Each row is followed by its group and then its class within the group.
[-1.39, 0.19, -0.62, 1.04, 0.78, -2.42, -0.95, -1.36, 0.62, 1.02, -0.47, -0.52, -0.20, -3.08, -0.98, 1.58, -0.66, 1.29, 0.81] : Zan:(61)
[-1.20, 0.68, 0.36, -0.21, -1.50, 3.03, -2.18, -3.99, -0.41, 0.29, -8.76, 0.29, 1.02, 3.27, 0.50, -3.65, -1.43, -2.96, -2.04] : zekil:(59)
[1.64, -0.10, -0.40, 1.24, -1.18, -3.70, 0.87, 0.90, -0.59, -1.45, 4.93, -3.17, -0.13, -3.21, -0.28, 2.29, -2.37, 0.93, 1.09] : Dutog:(65)
[-0.52, -0.56, -1.03, 1.42, 0.29, -3.64, -1.89, -1.20, -0.40, 0.60, 1.12, -1.67, 0.04, -2.80, -0.03, -1.77, -1.27, 0.16, 0.61] : Zan:(64)
[0.04, -0.50, 0.46, -0.19, -3.21, -2.92, -0.64, -2.02, 0.16, 1.05, -1.84, -1.96, -0.18, -1.56, -0.02, 0.43, -1.49, -0.35, -0.90] : zekil:(59)
[0.30, -1.12, 0.04, -1.06, -0.73, -4.39, -1.45, 0.35, -1.06, 0.36, -2.66, -3.09, 1.13, -3.25, 0.05, 0.89, 0.94, -1.91, 0.78] : zekil:(59)
[0.42, 0.31, -1.48, 0.74, -0.22, -2.70, 0.58, -0.10, -0.79, 1.74, -3.28, -1.71, -0.48, -2.35, -0.64, 0.71, -0.50, -0.29, 0.21] : zekil:(59)
[-0.96, -0.66, -1.59, -1.09, -2.32, -2.43, -0.89, -0.62, -1.19, -0.61, -1.30, -1.80, 0.47, 0.24, 0.40, -0.86, -3.35, -2.46, -1.22] : Dutog:(65)
[-1.13, -0.54, -0.03, -1.42, -1.90, -5.92, -2.84, 0.62, -2.23, 0.70, -0.23, -2.93, 0.58, -3.74, 0.75, 0.43, -1.49, -4.97, -1.33] : Venap:(51)
[0.28, 0.84, 3.83, 0.16, -2.17, -1.11, -1.14, -1.21, -0.82, -1.46, 1.08, -2.01, -0.68, 1.72, 0.49, -0.84, -2.87, -2.38, -0.04] : Dutog:(65)
[1.76, -0.56, -0.33, 0.13, -1.21, -4.62, -1.69, -2.65, 0.24, 0.61, -3.90, -1.38, 0.01, -1.16, -0.83, -0.13, -1.10, -1.26, -1.17] : zekil:(59)
[-0.99, 0.10, -0.61, 0.81, 0.31, -2.12, -1.92, -1.08, -0.33, 0.30, -3.17, -2.54, 0.35, -1.41, -0.32, -0.21, -1.07, -1.01, -1.96] : Zan:(64)
[-0.46, 0.62, 0.77, 0.28, -0.40, -1.16, -2.20, -3.16, -0.81, 1.61, -3.72, 0.70, 0.07, -1.36, 0.29, -2.05, -0.45, -0.38, 0.15] : zekil:(59)
[-0.72, 0.08, 0.70, -0.71, -2.07, -0.31, -1.81, -2.35, -2.43, 0.68, -2.83, -1.11, 1.07, -0.06, 0.09, -3.12, -0.46, -1.15, -0.91] : zekil:(59)
[-0.68, -0.54, 0.33, 0.51, -0.89, -1.95, -1.00, -0.22, -0.95, -0.60, -0.77, -1.76, 0.41, -1.10, -1.06, 0.76, -2.34, -1.29, -0.35] : Dutog:(65)
[-1.01, -0.87, -1.63, 0.02, -0.26, -1.35, -3.61, 1.79, -0.90, 1.09, -1.65, -3.85, 0.19, -2.46, -0.64, -0.62, 0.52, -1.98, -0.76] : Zan:(64)
[0.26, -0.27, -0.57, 0.38, -1.77, -2.40, -1.44, -0.60, -0.81, -0.85, 0.68, -2.14, 0.39, -0.25, 1.02, 1.52, -2.98, -3.05, -0.17] : Dutog:(65)
[-0.86, -0.04, -1.32, 2.06, -0.29, -0.26, -3.09, -1.40, -1.02, 1.60, -5.31, -2.41, 0.00, -0.58, 0.18, -0.42, 0.96, -3.27, -0.24] : Zan:(64)
[0.41, -0.07, 1.44, -0.01, -1.69, 1.89, -1.78, -3.20, -1.40, -0.40, -1.41, -0.22, 0.25, 1.58, 0.37, -0.99, -2.77, -1.45, -0.30] : Dutog:(65)
[0.15, 0.01, -0.35, 0.70, -0.54, -1.85, -1.91, -4.09, 0.51, 0.68, -4.82, -1.98, 0.11, -2.49, -0.46, -1.33, -1.37, -1.44, -0.67] : zekil:(59)
[0.03, -0.06, -0.11, 0.49, -0.61, -2.17, -0.26, -1.85, -0.53, -0.61, -4.01, -2.33, -1.29, -1.41, -0.95, -6.49, -3.59, -2.21, -1.25] : Dutog:(55)
[-1.21, -0.71, 0.92, 0.25, -2.87, -4.20, -1.38, -3.25, -0.95, 0.89, -1.94, -2.18, 0.55, -1.61, 0.83, 0.06, -1.13, -1.97, 0.68] : Dutog:(55)
[0.83, -0.77, 1.35, 4.60, -1.01, -3.50, -2.79, -2.28, -0.86, -0.99, 0.22, -0.13, -0.79, -3.21, -1.24, -0.64, -1.56, -0.03, 0.70] : Venap:(51)
[-0.09, 0.54, -0.02, 1.00, -0.53, -2.87, -1.14, -0.14, 1.65, 1.12, -2.20, -1.17, 2.45, -0.69, -0.74, -0.52, 0.08, 1.44, 1.26] : zekil:(71)
[-0.64, -0.05, 0.51, 0.47, -1.61, 0.82, -0.80, -2.38, -0.24, 0.42, 1.08, 0.78, -0.35, 1.50, 1.45, -0.71, -2.76, -1.31, -1.04] : Dutog:(55)
[0.56, 0.02, -0.27, 0.18, -2.29, -3.62, -0.56, -0.35, -0.50, 0.11, -2.11, -2.46, 0.08, -2.55, -0.96, 0.82, -0.95, -0.76, 0.25] : zekil:(59)
[0.03, -0.18, 0.25, -0.01, 0.51, 1.11, -2.78, -3.66, -0.47, -0.31, 1.07, 0.12, 0.73, -0.73, 1.22, 0.14, -3.07, -0.82, -0.93] : Dutog:(55)
[-0.01, -0.17, -1.36, -0.68, -1.65, -3.91, -1.23, -1.41, -0.78, 1.43, -4.48, -3.84, 1.82, -2.63, 0.24, -1.70, -0.57, -3.42, -0.73] : Zan:(64)
[-0.42, 0.02, 0.61, 0.27, -1.77, -1.15, -1.68, -1.19, -1.10, -0.62, -3.78, -1.61, -0.76, -1.44, -0.01, 0.75, -2.21, -2.37, -0.05] : Venap:(51)
[-0.84, -1.02, 0.95, -0.18, -2.49, -1.42, -2.09, -2.24, -0.51, -0.24, -0.27, -1.85, 0.31, -0.37, -1.35, -0.05, -1.59, -1.62, -0.06] : Venap:(51)
[-0.04, 0.73, -0.36, 0.80, 0.37, -0.28, -0.36, -0.90, -0.69, -1.55, 1.56, -0.81, -2.12, -2.18, 0.28, 1.64, -3.37, -0.19, 0.71] : Venap:(51)
[-0.63, 0.28, -0.41, 0.19, -0.17, -0.77, -2.54, -1.54, -2.71, 0.95, -4.68, -3.06, 0.05, 0.56, -0.05, 0.03, -0.34, -1.73, -0.75] : Zan:(64)
[-0.01, -0.49, -0.30, -1.36, 3.20, -2.90, -0.59, -2.28, -2.09, -1.15, 0.44, -1.72, 0.61, -4.73, 0.04, 2.65, -1.31, -1.75, 1.85] : Venap:(67)
[-0.76, -0.43, -0.82, 1.04, -1.89, -0.23, -1.13, -1.71, 0.38, 1.53, -2.20, -0.33, -0.51, 0.46, -0.36, -0.28, -1.24, 0.10, 0.45] : zekil:(71)
[-0.07, 0.23, -2.68, 2.43, 0.67, -4.75, -0.90, 2.45, -0.81, 0.39, 3.08, -2.07, -0.49, -3.68, -0.26, 1.27, 0.46, 0.47, 1.38] : Zan:(61)
[0.08, -0.06, 1.34, -0.33, -1.33, -0.48, -3.55, -1.74, -0.14, 0.03, -3.25, -0.61, 0.19, -0.68, 0.88, -1.29, -1.10, -5.28, 0.86] : Venap:(51)
[-0.42, 0.16, -0.22, -0.41, -1.23, -1.94, -1.13, -2.00, -0.98, 0.69, -0.84, -2.83, 0.00, -0.85, 0.23, 0.37, -0.15, -1.53, 0.67] : Venap:(67)
[-0.08, -0.64, 0.15, 0.20, -0.92, -0.80, 0.05, -1.43, 0.75, -0.25, 1.69, -0.74, 0.81, 0.42, 0.62, 0.40, -1.98, -0.97, -0.56] : Dutog:(55)
[-0.30, -0.23, -1.78, 1.83, 0.12, -2.07, -1.80, -1.04, -0.07, 0.59, -2.83, -1.99, -0.16, -1.20, -0.43, -1.40, -1.82, 0.39, 0.12] : Zan:(64)
[-1.41, -0.69, 1.27, -1.69, -1.80, -0.35, -2.58, -2.71, -0.88, -0.21, -2.47, -1.44, 0.33, 1.19, -0.71, -1.77, -0.30, 1.93, -0.07] : Venap:(67)
[0.43, 0.40, -1.67, 0.42, -0.89, -5.71, -1.18, -0.69, -0.11, 1.30, 0.53, -3.57, -0.21, -2.54, -0.26, 1.08, -0.01, -0.71, -0.29] : zekil:(59)
[-0.62, 0.10, 0.26, 0.94, -1.01, 0.12, -1.62, -0.91, -0.27, -0.49, -0.05, 0.28, -0.45, 0.46, 0.29, 0.25, -2.68, -3.98, -1.08] : Dutog:(65)
[-0.55, -0.88, -0.60, 0.40, -1.26, -4.63, -2.42, -0.15, 0.25, 2.10, -2.27, -2.78, 1.32, -1.81, -0.41, -0.06, 2.09, 0.03, 0.70] : zekil:(59)
[-0.57, 0.19, -0.92, 0.37, 0.66, -2.44, -2.57, -1.47, -1.23, 1.33, -0.56, 0.23, 0.52, -0.71, -1.22, -0.71, -0.23, 1.74, -0.97] : Zan:(61)
[0.25, -0.54, 1.07, 1.54, -1.58, -3.79, -1.12, -2.04, -1.11, 1.42, -1.01, -1.57, -0.63, -2.09, -0.07, 1.35, -0.18, 0.52, 0.97] : zekil:(71)
[-0.58, -0.28, 1.91, 0.01, -1.10, -1.97, -1.73, -1.87, -0.07, 0.16, -4.13, -0.56, 0.11, -1.51, -0.33, -0.60, -2.47, 0.11, 0.18] : zekil:(71)
[-0.16, -0.50, 0.23, 0.21, -1.56, -4.59, -0.53, -1.34, -1.17, 0.77, 4.20, -1.87, 0.32, -3.75, 0.32, -1.07, -2.36, 1.07, -0.42] : Dutog:(55)
[0.15, -0.05, 3.59, 1.58, -1.28, 1.62, -0.86, -4.13, -1.30, -0.23, -1.99, -2.22, 0.54, 0.70, 0.21, -0.23, -0.90, -0.30, 1.77] : Venap:(67)
[-0.46, -0.29, 0.33, -0.35, -1.75, -2.32, -1.37, -3.43, -0.27, 0.66, -3.95, -2.52, 0.19, 0.18, -0.32, -0.22, -1.60, 0.02, 1.25] : zekil:(59)
[-0.12, 0.13, 0.64, 0.67, -1.32, -1.17, -2.22, -1.51, -1.40, 0.11, -0.14, -1.94, 0.10, -0.18, -0.11, 0.33, -1.84, -0.05, 1.60] : Venap:(67)

Each row is followed by its group and then its class within the group.
[-0.85, 0.27, 0.05, -0.38, -0.86, -0.63, 0.14, -0.75, -0.68, -0.50, -0.85, -0.82, 0.62, 0.01, 1.90, -0.67, -0.42, -0.83, -1.75] : V:J
[-1.69, -0.60, -0.20, -0.40, -2.27, -0.57, 0.08, 1.01, -0.99, 0.27, -0.61, -0.46, 1.13, -0.10, 3.13, -0.49, -0.03, -0.43, -2.88] : V:E
[-0.06, 0.02, 1.60, -0.93, -1.57, -0.33, 0.47, 0.72, -1.52, -0.13, -0.44, -0.76, 1.64, 1.02, 3.04, 0.37, 0.18, -1.14, -2.10] : V:P
[0.34, 1.19, -0.08, -0.17, -2.83, -1.16, -0.25, -0.43, -2.02, -1.33, 0.17, -0.18, 1.47, 0.54, 1.82, -0.81, -0.18, -0.82, -0.64] : M:C
[-1.66, -1.68, -5.51, -1.19, -0.93, -2.29, -1.00, -0.92, -0.32, -0.01, -0.66, 0.28, 1.46, -0.87, 1.63, 0.35, 1.33, -1.53, -0.51] : A:Q
[1.91, -0.09, 0.99, -1.31, -0.75, -0.92, -0.14, -0.56, -1.20, 0.19, -0.18, -0.07, 2.29, 0.35, 0.90, 0.10, 0.16, -0.90, -1.54] : V:J
[0.52, 0.24, -1.19, -0.03, -2.66, -0.45, -0.10, -0.60, -1.94, -0.09, -0.52, -0.64, 1.83, -0.27, 2.38, -0.25, 0.34, -1.85, -0.79] : M:N
[-0.58, 0.30, 1.59, -0.29, -1.61, -1.15, 0.87, 0.10, -0.77, -0.45, -0.81, -0.38, 1.64, 1.24, 1.58, -0.27, 0.32, -0.34, -1.16] : V:E
[-0.78, -0.09, 1.32, -0.44, -4.85, 0.13, 0.92, -0.23, -0.75, 0.58, 0.69, -0.62, 1.81, 1.15, 2.76, -0.75, 0.61, -0.56, -2.70] : V:E
[-0.84, 0.14, -1.60, -0.96, -1.09, -0.41, -0.87, 0.98, -0.63, 0.89, 0.33, 0.70, 1.34, 0.08, 0.84, -0.17, -0.65, -0.81, -0.18] : D:S
[0.57, -1.21, 0.14, -0.79, -2.18, -1.05, -0.02, -0.96, -0.82, -0.62, -0.43, -1.02, 1.53, 0.59, 1.78, -0.78, 1.19, 0.86, -1.17] : V:P
[-0.52, -0.62, -0.51, -2.25, -1.07, -1.31, -1.43, 1.53, -0.63, 5.01, 0.07, 0.70, 3.27, -1.40, 2.95, 0.65, -0.21, -1.24, -1.38] : D:W
[-0.44, -0.29, -3.47, -1.37, -2.59, -2.24, -0.56, 0.13, -1.01, -0.14, 0.01, 0.11, -1.24, -0.89, 1.88, -0.34, 0.61, -1.46, -0.99] : A:T
[-1.44, -1.11, -4.96, -1.34, -2.29, -0.93, 0.50, -2.66, -0.94, 0.61, -0.91, 0.21, 0.79, -2.00, 1.77, -0.82, 0.90, -1.01, -0.64] : A:R
[-0.58, 0.83, 2.50, 2.45, -1.09, 0.63, 0.25, -0.51, -0.50, 0.41, -0.87, -2.59, 1.60, 2.05, 1.49, -0.42, 0.88, -0.73, -1.99] : V:E
[-1.00, -1.98, -4.93, -2.24, -1.56, -1.69, -1.38, -0.60, -1.81, 0.06, -0.42, -0.58, 1.90, -2.92, 3.45, -0.51, 0.47, -2.38, -0.69] : A:R
[-1.20, -1.64, -4.30, -1.25, -1.01, 0.13, -0.76, -0.32, -1.42, 1.12, -1.04, 0.20, 1.68, -1.02, 1.14, 0.14, 0.42, -1.06, -0.56] : A:Q
[-2.17, -0.30, -0.01, -1.12, -0.97, -1.32, -0.73, 1.68, -0.35, 1.43, -0.51, 0.64, 2.83, -1.82, 1.29, -0.79, -1.81, -1.10, -0.79] : D:S
[-0.01, 0.12, -0.15, -0.49, -1.88, -0.43, 0.78, -1.23, -1.13, -0.55, -0.11, -0.81, 1.41, 0.88, 1.19, 0.02, 0.63, 0.88, -1.47] : V:E
[-0.80, 0.52, 0.65, -1.11, -0.04, -0.29, -0.40, 1.46, -0.02, 1.89, 1.88, 0.28, 2.84, -0.61, 0.17, -0.28, -0.73, -1.01, -0.79] : D:Z
[-0.23, -0.14, 0.02, 0.67, -1.72, -0.13, 0.29, -0.80, 2.74, 0.36, -0.16, -0.30, 2.05, 0.33, 2.12, 0.12, 0.26, -1.19, -1.05] : V:J
[-0.54, -1.27, -5.61, -1.44, -2.98, -2.03, -0.65, -0.16, -1.77, -0.22, -0.64, 0.56, 1.41, -2.37, 2.86, -0.68, 0.65, -1.66, -0.59] : A:R
[-1.38, -0.45, 0.08, -0.37, -0.24, -0.59, -0.22, 0.91, 0.98, 1.21, 0.58, 0.23, 1.21, -1.06, -1.44, -0.45, -1.26, -0.29, 0.09] : D:Z
[-0.31, -0.50, -0.50, -0.40, -2.44, -3.34, 0.42, 0.06, -1.55, -0.09, -0.78, -0.88, 1.08, 0.40, 2.39, -0.26, -0.30, -0.44, -1.82] : V:E
[-1.82, -1.47, -3.17, -1.18, -1.89, -1.85, -0.76, 1.45, -0.82, 0.58, 0.22, 0.73, 1.56, -1.29, 2.51, -0.69, -1.97, -1.04, -0.64] : D:W
[0.81, 0.49, -0.86, -0.53, -2.24, -0.70, -0.83, -0.53, -2.04, -0.92, -1.28, -0.62, 1.55, -0.10, 2.07, -0.41, 0.29, -1.48, -0.80] : M:N
[-1.88, 0.71, 4.01, 1.74, -1.63, 0.53, 1.18, 1.16, 0.12, 0.88, -0.65, -0.02, 1.47, -0.04, 2.21, -1.15, -1.03, -0.17, -2.23] : V:E
[0.26, 0.16, -2.74, -0.47, -3.25, -0.37, -1.24, -0.41, -1.82, -0.93, -0.52, -0.55, -0.55, -0.33, 3.07, -1.50, 0.68, -1.21, -0.45] : M:N
[0.27, -0.32, -3.26, -0.46, -1.40, -0.37, -0.16, 0.11, -1.95, 0.18, -1.09, 0.51, 0.94, -0.27, 1.36, -0.44, 0.66, -1.42, -0.57] : A:T
[-0.24, -0.59, -0.19, -0.21, -1.44, -1.07, 1.32, -1.22, -1.05, -0.15, -0.39, -1.40, 0.53, 0.17, 1.51, -0.35, -0.93, -0.93, -1.83] : V:J
[-0.44, -1.63, -2.55, -0.54, -1.77, -1.20, -0.33, -1.02, -0.70, -0.97, -0.99, -0.88, 1.28, -0.16, 2.96, -0.36, -0.14, -0.26, -1.89] : V:J
[-1.28, -0.46, -6.18, -0.93, -2.58, -2.38, -1.10, -0.18, -1.81, -0.52, -0.22, 0.11, 0.77, -0.78, 2.12, 0.25, 0.42, -1.95, -0.63] : A:T
[-1.84, -1.42, -2.85, -0.35, -2.66, -1.15, -0.62, 0.21, 0.18, 0.67, -0.39, -1.04, 0.64, -1.29, 2.29, -1.62, -1.22, -0.56, -1.54] : D:S
[-0.24, 0.46, 0.69, -1.65, -0.04, -1.21, -0.85, 0.67, -0.46, 1.29, 0.51, 0.47, 2.60, -0.28, 0.10, 0.44, 1.07, -1.23, -0.28] : A:T
[-0.89, -0.46, -1.00, -1.11, -0.99, 0.65, -1.76, 0.19, -1.32, 0.90, -0.08, 0.42, 1.11, -0.46, 1.62, -0.38, -0.35, -1.12, -0.60] : D:Z
[-0.41, -0.55, -3.36, -1.56, -1.79, -1.10, -1.20, -0.55, -0.91, 0.77, -0.66, 2.57, 2.12, -1.04, -0.02, 0.14, 1.12, -1.36, -0.71] : A:R
[-0.38, -1.21, -3.11, -0.04, -2.14, -2.50, -1.12, 0.21, -1.94, -1.92, 0.39, 0.20, -0.13, 0.27, 1.66, 0.08, -0.35, 0.43, -0.48] : M:C
[1.33, 0.36, 0.25, -0.27, -2.66, -0.15, -0.18, -0.02, -1.48, -1.03, -0.03, -0.04, 1.30, -0.45, 1.43, -0.38, 1.22, -1.13, -0.22] : M:K
[0.08, 0.13, 0.29, -0.45, -0.81, -0.12, 0.11, -0.75, -1.06, -0.23, -0.53, -0.85, 0.82, 1.14, 1.39, 0.08, -0.47, -0.50, -1.29] : V:E
[0.34, -0.52, -2.98, -0.57, -4.85, -1.23, -0.58, -0.77, -2.55, -1.57, -0.88, -1.32, -0.44, -0.39, 2.94, 0.66, 0.70, -1.29, 0.06] : M:K
